Here is a tiny trained network, its code and every weight. The questions are about switching its units off for an input and a target symbol, where a switched-off unit gives its printed mean instead of its output.

import numpy as np


def w(rows, s, z=0):
    codes = np.array(rows[::2]) - 128.0
    scale = np.full(codes.shape[1], s)
    scale[-1] = z or s
    return codes * scale


def norm(h):
    return h / np.sqrt((h * h).mean(-1, keepdims=True) + 1e-5)


def f(y):
    return y / 2 * (1 + np.tanh(0.7978845608 * (y + 0.044715 * y**3)))


def softmax(a):
    e = np.exp(a - a.max(-1, keepdims=True))
    return e / e.sum(-1, keepdims=True)


def log_softmax(a):
    a = a - a.max(-1, keepdims=True)
    return a - np.log(np.exp(a).sum(-1, keepdims=True))


def net(x, mask):
    ids = ['ΔΛΨαγεζηπτω'.index(c) for c in x.split()]
    T = len(ids)
    res = E[ids] + P[:T]
    r = norm(res)
    for j in range(2):
        rows = slice(2 * j, 2 * j + 2)
        q, k, v = (r @ M[0][rows].T for M in (Q, K, V))
        z = softmax(np.where(np.tri(T) > 0, q @ k.T / 2**0.5, -1e9)) @ v
        o = O[0][rows]
        res = res + np.where(mask[j], z, o[:, -1]) @ o[:, :-1]
    y = f(norm(res) @ A[0][:, :-1].T + A[0][:, -1])
    res = res + np.where(mask[2:6], y, B[0][:, -1]) @ B[0][:, :-1]
    return log_softmax(norm(res)[-1] @ U[:, :-1].T + U[:, -1])


Q, K, V, O, A, B = {}, {}, {}, {}, {}, {}
E = w([
[44,65,176,55,177,176],'Δ',
[12,151,146,113,144,170],'Λ',
[175,109,179,2,56,131],'Ψ',
[129,206,164,96,50,117],'α',
[113,205,131,89,45,152],'γ',
[148,168,120,42,9,138],'ε',
[39,170,95,132,139,164],'ζ',
[60,173,47,104,79,171],'η',
[67,202,140,157,136,120],'π',
[28,126,222,118,186,144],'τ',
[41,74,121,96,208,173],'ω',
],0.0099)
P = w([
[160,170,94,131,177,78],'0',
[137,128,168,201,99,190],'1',
[120,120,156,197,103,133],'2',
[56,190,28,36,130,161],'3',
[136,139,249,136,154,169],'4',
[132,114,141,214,93,107],'5',
[70,144,17,73,108,151],'6',
[150,113,228,134,109,169],'7',
[121,65,151,190,87,87],'8',
[98,125,134,34,134,59],'9',
[141,135,196,136,163,205],'10',
[150,67,112,215,105,58],'11',
[116,153,184,36,173,23],'12',
[155,111,223,159,81,148],'13',
],0.014)
Q[0] = w([
[108,123,141,153,82,166],'h0',
[95,79,112,181,100,127],'h0',
[68,61,86,194,60,25],'h1',
[109,78,255,146,53,223],'h1',
],0.0092)
K[0] = w([
[119,115,127,151,107,142],'h0',
[142,128,136,166,125,148],'h0',
[193,213,101,119,214,117],'h1',
[149,87,96,187,129,6],'h1',
],0.013)
V[0] = w([
[109,63,163,196,62,158],'h0',
[172,100,119,200,127,127],'h0',
[152,66,169,45,96,221],'h1',
[180,131,245,166,189,90],'h1',
],0.013)
O[0] = w([
[184,100,249,154,172,136,185],'h0',
[219,82,101,120,138,56,47],'h0',
[203,33,181,121,88,74,1],'h1',
[2,69,93,246,79,149,155],'h1',
],0.0099,0.0064)
A[0] = w([
[223,104,213,181,87,164,149],'n0',
[64,179,189,151,171,196,139],'n1',
[69,143,130,41,112,138,253],'n2',
[151,64,202,247,41,205,147],'n3',
],0.011,0.0029)
B[0] = w([
[129,98,252,106,253,50,156],'n0',
[223,123,54,53,15,22,253],'n1',
[94,151,78,67,120,169,208],'n2',
[92,27,134,255,193,178,194],'n3',
],0.0096,0.014)
U = w([
[138,75,163,189,185,174,158],'Δ',
[162,128,98,100,52,99,95],'Λ',
[120,94,153,168,213,173,169],'Ψ',
[155,110,53,201,6,134,2],'α',
[127,152,137,79,102,24,43],'γ',
[202,119,210,96,201,88,136],'ε',
[150,174,85,78,115,150,159],'ζ',
[246,210,142,108,190,180,98],'η',
[51,228,34,128,191,199,240],'π',
[47,84,90,247,107,232,78],'τ',
[182,45,151,149,96,72,114],'ω',
],0.011,0.0044)

Each question gives the input, a string of symbols that net reads in full, and the target symbol t.
The units are the heads (2 rows each of Q, K, V and O) and the neurons (one row each of A and B). Each row of codes is followed by its name. A weight is (code - 128) times the scale printed after its matrix; where a second scale follows, it is the last column's (O, A, B and U).
mask holds one flag per unit, heads first, then neurons. A switched-off unit (its flag False) gives its mean, the last column of its rows in O or B, instead of its output. The means were averaged over made-up inputs and are rounded, as every weight is.
A unit's drop is (log p(t) with every unit on - log p(t) with that unit switched off) / (log p(t) with every unit on - log p(t) with every unit switched off).
The circuit of an input: a set's keep is (log p(t) with only the set's units on - log p(t) with every unit switched off) / (log p(t) with every unit on - log p(t) with every unit switched off). Starting from all 6 units, units are removed one at a time, each time the one whose removal leaves the highest keep (on an exact tie, the one counted first), for as long as the keep stays at least 0.8.
circuit, biggest first: the units of the circuit, biggest drop first
top k neurons: the k neurons with the biggest drops, biggest first
heads that matter: for each layer, one digit per head in row order, 1 if its drop is at least 0.15 and else 0, layers parted by /
input ε Δ ω τ Δ Δ α α τ, target ε: heads that matter => 11
input α Ψ ε α α, target ε: circuit, biggest first => [h1; n0]
input π ζ ζ Ψ ε τ, target π: circuit, biggest first => [h1]
input Δ α τ τ τ Λ, target Δ: heads that matter => 10
input ω α τ α ε ω τ ω ε ω γ ω, target ω: heads that matter => 11
input η Δ Δ ω τ τ τ τ Δ τ τ ε ε π, target ε: heads that matter => 01
input τ ε ε ε η α α τ, target α: circuit, biggest first => [n1; h1; n3]
input ε ζ τ ζ τ τ τ τ ζ γ, target π: heads that matter => 10
input α τ α Δ ε τ τ τ τ, target α: top 2 neurons => [n1; n0]
input τ γ η, target τ: circuit, biggest first => [h1; h0]
input ε ε Δ ω τ η Δ γ Λ π ε τ τ Δ, target τ: heads that matter => 01
input Δ Δ ε α π ω τ τ, target ω: circuit, biggest first => [n1; n3; h0]
input ε ε τ η π Λ π ω, target Λ: heads that matter => 01
input Ψ ζ Δ τ η ω τ ε ζ τ τ, target ζ: circuit, biggest first => [h1; n1]
input τ τ ε, target τ: heads that matter => 01
input ε τ γ τ γ η ε α γ τ ω π, target ε: circuit, biggest first => [h1; h0]
input π η η π τ ε, target π: heads that matter => 01
input ω ω ω τ τ ε τ τ, target ε: top neuron => [n0]
input γ η ω Λ τ η ε τ ε Δ τ Δ α, target π: top 3 neurons => [n1; n2; n0]
input ε ε τ π γ τ γ ε ζ η ω ε ω ω, target ε: circuit, biggest first => [h1]
input Δ Λ γ Δ ζ ε η τ ε α τ τ, target Δ: circuit, biggest first => [h0; n3]
